[[ 33.9  80.0  10.9]
 [ -0.2 -32.6 -64.8]]
:
[[ 33.9  80.0]
 [ -0.2 -32.6]]

[[-59.7   6.3 -43.4 -25.0 -34.0]
 [ 19.3  26.6 -30.3 -11.3 -34.0]
 [ 58.8 -53.9 -77.1 -10.0  15.8]
 [ 40.5   8.8  51.8  68.1  30.2]]
:
[[-59.7   6.3]
 [ 19.3  26.6]]

[[ 53.8 -82.5]
 [-41.0  60.2]
 [  3.5  11.5]
 [-39.7 -88.4]]
:
[[ 53.8 -82.5]
 [-41.0  60.2]]

[[  0.6   5.3 -26.8]
 [ -5.9  -0.3 -19.1]
 [ 17.9  22.1 -30.5]
 [ -7.6 -23.3 -82.2]
 [ 28.0   6.6 -79.6]]
:
[[ 0.6  5.3]
 [-5.9 -0.3]]

[[ -0.5 -35.7  29.8 -82.8  35.5]
 [  1.1 -46.9 -77.1  12.4 -40.3]
 [-18.0  56.1  73.6  39.2  13.4]
 [ -1.8  -3.0 -28.8  45.9 -27.0]]
:
[[ -0.5 -35.7]
 [  1.1 -46.9]]

[[-25.8 -79.8  70.1  66.3]
 [-36.1 -28.9  36.4  72.4]
 [-69.9 -13.9  65.1  21.4]]
:
[[-25.8 -79.8]
 [-36.1 -28.9]]

[[ -2.7  -0.1  -2.3   0.4   0.5]
 [ 57.3  28.2  73.7 -65.9 -57.3]
 [ 30.0  10.0  40.5 -29.8 -27.6]
 [ 21.2   7.9  29.3 -20.6 -19.9]
 [ -5.3  -5.7  -6.9   4.5   4.5]]
:
[[-2.7 -0.1]
 [57.3 28.2]]

[[-31.0 -23.5 -28.2   7.2]
 [-34.1 -39.0 -68.5  14.8]
 [-36.7 -25.4  -2.3   6.1]
 [-80.9   6.9 -12.2 -16.5]
 [-21.8 -50.5 -44.0  21.4]]
:
[[-31.0 -23.5]
 [-34.1 -39.0]]
---
[[  0.0  -3.5   4.0  -1.0 -10.2  -8.7  -1.8  -8.1   2.6   2.6   5.2]
 [-24.7  50.5 -62.4  50.8  62.0  55.6  38.9  73.7 -77.9 -71.5 -78.1]
 [ -0.5   1.0  -1.4   1.4  -5.8  -3.6   2.1  -1.1  -2.4  -2.5  -2.1]
 [-22.9  55.7 -65.9  47.3  71.0  63.7  36.2  80.8 -77.8 -72.8 -80.6]
 [-23.4  55.9 -66.4  48.3  72.8  65.0  36.6  81.9 -78.9 -73.5 -81.5]]
:
[[  0.0  -3.5   4.0  -1.0 -10.2  -8.7  -1.8  -8.1   2.6   2.6   5.2]
 [ -0.5   1.0  -1.4   1.4  -5.8  -3.6   2.1  -1.1  -2.4  -2.5  -2.1]
 [-23.4  55.9 -66.4  48.3  72.8  65.0  36.6  81.9 -78.9 -73.5 -81.5]]

[[23.3 35.1]
 [19.1 29.7]
 [16.3 25.2]
 [15.7 24.6]
 [56.8 87.0]
 [ 7.3 11.2]
 [13.4 19.6]]
:
[[23.3 35.1]
 [16.3 25.2]
 [56.8 87.0]
 [13.4 19.6]]

[[-50.5 -78.5 -81.9 -36.6  36.9  29.3 -24.6 -19.7]
 [  7.2 -28.2   2.7  12.1  23.6  40.2  10.1   6.0]
 [  2.0 -43.8 -29.9  -3.3  33.9  70.8  25.2 -27.7]
 [ 11.4 -39.0  -3.1  10.8  30.6  63.8  18.1 -10.3]
 [-67.9 -72.9 -69.6 -56.2  63.6  37.0 -60.0  10.7]
 [ 19.6 -35.2  -2.7  -2.7  26.9  31.8  -1.8 -23.8]]
:
[[-50.5 -78.5 -81.9 -36.6  36.9  29.3 -24.6 -19.7]
 [  2.0 -43.8 -29.9  -3.3  33.9  70.8  25.2 -27.7]
 [-67.9 -72.9 -69.6 -56.2  63.6  37.0 -60.0  10.7]]

[[-59.5 -12.2]
 [-29.1 -59.7]
 [ -9.4  49.7]
 [ 79.4  14.8]
 [ 32.3 -15.4]
 [ -2.0  10.1]
 [ 39.1  14.2]
 [ 60.5 -45.2]
 [-18.3   0.0]]
:
[[-59.5 -12.2]
 [ -9.4  49.7]
 [ 32.3 -15.4]
 [ 39.1  14.2]
 [-18.3   0.0]]

[[ 39.0  60.6  -4.1 -24.8  70.2]
 [-48.2  61.2  39.6   2.2 -51.8]
 [ -6.2  35.6  19.7  -1.6  47.2]]
:
[[ 39.0  60.6  -4.1 -24.8  70.2]
 [ -6.2  35.6  19.7  -1.6  47.2]]

[[ 16.4 -30.3  -3.7   9.5  30.5 -34.0  34.5  40.7 -43.7 -59.9]
 [ -2.1 -33.9  35.2  -8.5  57.4 -23.4  -9.4   6.3 -12.4 -41.6]
 [ 10.6 -24.6 -21.5 -14.4  14.2  -2.3   1.1 -36.1  42.5  43.0]
 [ 12.8 -30.7  69.0   8.4  19.9 -25.5 -22.8   5.6 -13.9  47.3]]
:
[[ 16.4 -30.3  -3.7   9.5  30.5 -34.0  34.5  40.7 -43.7 -59.9]
 [ 10.6 -24.6 -21.5 -14.4  14.2  -2.3   1.1 -36.1  42.5  43.0]]

[[ 13.7  20.3  28.0 -62.6   4.8]
 [-10.6  23.7  35.2 -62.6  -6.4]]
:
[[ 13.7  20.3  28.0 -62.6   4.8]]

[[-14.4 -49.8   1.7   6.4 -23.2 -33.8 -10.6]
 [-11.5 -60.2  -5.4  20.2 -28.4 -21.5 -18.4]
 [-24.4 -10.0  31.4 -50.4  -0.7 -79.8  20.7]]
:
[[-14.4 -49.8   1.7   6.4 -23.2 -33.8 -10.6]
 [-24.4 -10.0  31.4 -50.4  -0.7 -79.8  20.7]]

[[ 16.5  -7.8 -71.5  -2.2 -32.3  -4.4  19.3   1.0]
 [ 20.8 -21.1 -65.9   0.3 -34.2  -5.9  27.8  -2.0]
 [ 19.0 -14.3 -70.6  -1.2 -34.1  -5.3  24.0  -0.5]]
:
[[ 16.5  -7.8 -71.5  -2.2 -32.3  -4.4  19.3   1.0]
 [ 19.0 -14.3 -70.6  -1.2 -34.1  -5.3  24.0  -0.5]]
---
[[ 34.7 -21.5 -51.9 -30.2 -17.8  35.7  29.5   2.4  16.1 -41.3   7.4   2.2
  -32.4]
 [-17.7  -2.4  25.9   0.6   8.0  13.2  23.7  30.6  29.9  34.8  32.9  21.5
  -31.0]
 [ -6.8 -29.6 -17.2 -31.4   6.1 -45.7  17.0  23.1   7.4 -48.0 -37.0 -42.5
  -64.7]]
:
[[-17.7  -2.4  25.9   0.6   8.0  13.2  23.7  30.6  29.9  34.8  32.9  21.5
  -31.0]]

[[ 35.4  27.7  -1.1  41.1   3.7  -3.4  12.3]
 [-63.1 -51.3 -17.4 -55.8  -6.5 -33.1 -61.8]
 [  8.9 -21.8  -9.5  10.9  -4.0 -13.2   3.9]
 [-16.5 -10.2  -4.6  -5.5  -6.6   2.3  -4.3]
 [ 46.9  18.3  10.7  47.2   0.6  17.7  31.5]
 [-23.9 -10.6  13.2 -44.6  -1.0   5.4  -5.0]
 [-29.5 -29.9  -3.7 -33.8   5.8   5.9 -12.2]
 [ 22.5  29.8   8.8  23.6  19.3  30.2  48.6]
 [-15.8  -7.4  -3.3 -10.8  15.1  -9.2  -3.5]
 [-20.0 -14.1 -14.9 -36.6 -11.3 -29.8 -27.0]
 [ -9.4   2.4  17.3 -18.1  -2.3   6.2   4.4]
 [ -7.1   3.3   8.8   1.4  -8.3 -11.2  -3.2]]
:
[[-63.1 -51.3 -17.4 -55.8  -6.5 -33.1 -61.8]
 [-16.5 -10.2  -4.6  -5.5  -6.6   2.3  -4.3]
 [-23.9 -10.6  13.2 -44.6  -1.0   5.4  -5.0]
 [ 22.5  29.8   8.8  23.6  19.3  30.2  48.6]
 [-20.0 -14.1 -14.9 -36.6 -11.3 -29.8 -27.0]
 [ -7.1   3.3   8.8   1.4  -8.3 -11.2  -3.2]]

[[ 55.9  -0.9  37.5 -14.0  48.1  67.9   8.9  21.7  -7.6   7.9  12.0 -32.5
   31.9]
 [ 30.6  -2.4  17.8   3.8  31.7  27.1  20.8  18.7   8.9  11.7  23.0  -5.0
   33.6]
 [ -5.3  10.4   1.0  22.2   2.5  -4.0  -5.2   4.6   8.3  -2.4 -16.3  45.8
    0.2]
 [ 25.9   7.3  21.0  -3.9  35.7  25.7  22.7  42.4   7.1  16.5   4.0  26.4
   59.0]
 [ -5.1   7.9   2.8  -7.3   1.2 -16.9 -10.8 -18.8 -11.8  16.2 -17.1 -41.6
  -63.3]]
:
[[30.6 -2.4 17.8  3.8 31.7 27.1 20.8 18.7  8.9 11.7 23.0 -5.0 33.6]
 [25.9  7.3 21.0 -3.9 35.7 25.7 22.7 42.4  7.1 16.5  4.0 26.4 59.0]]

[[ 28.6  67.3 -31.7]
 [-45.4  18.2  34.5]
 [ 22.6  52.6 -53.7]
 [ 49.9 -10.2   9.9]]
:
[[-45.4  18.2  34.5]
 [ 49.9 -10.2   9.9]]

[[ 35.2  -0.6   4.9   6.0 -56.7  14.3  -6.9]
 [ 53.5  40.4  32.0  10.3 -87.1   3.0 -10.7]
 [ 62.6   1.7 -19.1 -23.3 -36.7  16.7  -5.2]]
:
[[ 53.5  40.4  32.0  10.3 -87.1   3.0 -10.7]]

[[-24.0  -1.7  33.8  12.1   8.8  42.0]
 [  3.9  11.5  22.6  61.5  34.9  14.6]
 [-18.9 -13.5  43.8  28.3  -7.5  16.5]
 [ 24.5  -1.8   5.9  57.4  45.1  64.3]
 [ 73.2  18.4  35.9  28.3  -3.4  -4.4]]
:
[[ 3.9 11.5 22.6 61.5 34.9 14.6]
 [24.5 -1.8  5.9 57.4 45.1 64.3]]
